Below are the code and all the weights of a small trained network. Each question names an input and a class and asks about switching units off, where a switched-off unit gives its printed mean instead of its output.

import numpy as np


def w(rows, s, z=0):
    codes = np.array(rows[::2]) - 128.0
    scale = np.full(codes.shape[1], s)
    scale[-1] = z or s
    return codes * scale


def f(y):
    return y / 2 * (1 + np.tanh(0.7978845608 * (y + 0.044715 * y**3)))


def log_softmax(a):
    a = a - a.max(-1, keepdims=True)
    return a - np.log(np.exp(a).sum(-1, keepdims=True))


def net(x, mask):
    res = np.array(x, float).reshape(1, 5) / 4 @ E
    y = f(res @ A[0][:, :-1].T + A[0][:, -1])
    res = res + np.where(mask, y, B[0][:, -1]) @ B[0][:, :-1]
    return log_softmax(res[-1] @ U[:, :-1].T + U[:, -1])


A, B = {}, {}
E = w([
[175,253,131],'x0',
[150,79,183],'x1',
[107,127,8],'x2',
[255,111,82],'x3',
[83,163,132],'x4',
],0.0043)
A[0] = w([
[236,50,223,164],'N0',
[21,12,132,180],'N1',
[184,135,204,198],'N2',
[65,144,147,222],'N3',
[86,224,56,147],'N4',
[158,121,84,127],'N5',
[78,220,176,253],'N6',
[55,49,131,186],'N7',
[181,51,53,193],'N8',
[160,110,176,189],'N9',
[223,126,36,159],'N10',
[187,91,55,157],'N11',
],0.012,0.0027)
B[0] = w([
[164,127,254,249],'N0',
[6,50,106,253],'N1',
[186,117,189,204],'N2',
[132,75,93,192],'N3',
[213,107,57,223],'N4',
[115,164,104,149],'N5',
[218,49,100,249],'N6',
[40,75,121,209],'N7',
[54,215,135,223],'N8',
[145,117,172,171],'N9',
[113,225,58,232],'N10',
[90,203,93,196],'N11',
],0.033,0.0042)
U = w([
[93,255,55,111],'0',
[153,144,254,127],'1',
[54,169,105,179],'2',
[196,68,167,227],'3',
[230,89,41,92],'4',
[21,38,102,109],'5',
[160,171,164,1],'6',
],0.0042,0.004)

Each question gives the input, the list of numbers given to net, and the class t.
The units are the neurons (one row each of A and B). Each row of codes is followed by its name. A weight is (code - 128) times the scale printed after its matrix; where a second scale follows, it is the last column's (A, B and U).
mask holds one flag per neuron, in row order. A switched-off neuron (its flag False) gives its mean, the last column of its row in B, instead of its output. The means were averaged over made-up inputs and are rounded, as every weight is.
A unit's drop is (log p(t) with every unit on - log p(t) with that unit switched off) / (log p(t) with every unit on - log p(t) with every unit switched off).
The circuit of an input: a set's keep is (log p(t) with only the set's units on - log p(t) with every unit switched off) / (log p(t) with every unit on - log p(t) with every unit switched off). Starting from all 12 units, units are removed one at a time, each time the one whose removal leaves the highest keep (on an exact tie, the one counted first), for as long as the keep stays at least 0.8.
units of the circuit, in order: the units of the circuit, biggest drop first
most important unit: the unit with the biggest drop
k most important neurons: the k neurons with the biggest drops, biggest first
drop of u: that unit's drop, to one decimal
input [-1,-2,-4,-7,-1], class 5: units of the circuit, in order : (N1, N7)
input [-3,2,-2,6,-3], class 1: units of the circuit, in order : (N0)
input [0,-6,-1,-1,-2], class 4: 2 most important neurons : (N0, N1)
input [5,8,-8,-8,7], class 3: units of the circuit, in order : (N6, N2)
input [6,7,-7,-8,7], class 3: units of the circuit, in order : (N2, N6)
input [4,6,0,-3,-2], class 3: 2 most important neurons : (N8, N10)
input [2,-6,-7,6,2], class 1: units of the circuit, in order : (N4, N0, N2)
input [-3,-1,-3,4,7], class 1: units of the circuit, in order : (N4, N1, N10)
input [0,5,-2,2,8], class 1: 2 most important neurons : (N4, N1)
input [-1,7,-4,-1,5], class 1: 2 most important neurons : (N0, N4)
input [8,5,-1,-1,-3], class 3: 2 most important neurons : (N8, N6)
input [7,7,-6,1,-2], class 1: 2 most important neurons : (N0, N4)
input [-2,2,-4,-7,7], class 5: drop of N1 : 0.1
input [5,7,-7,1,-3], class 1: drop of N0 : 0.3
input [1,5,-8,8,-8], class 1: most important unit : N0
input [-2,5,-1,5,3], class 1: drop of N0 : 0.3
input [0,-4,-8,4,5], class 1: 2 most important neurons : (N4, N0)
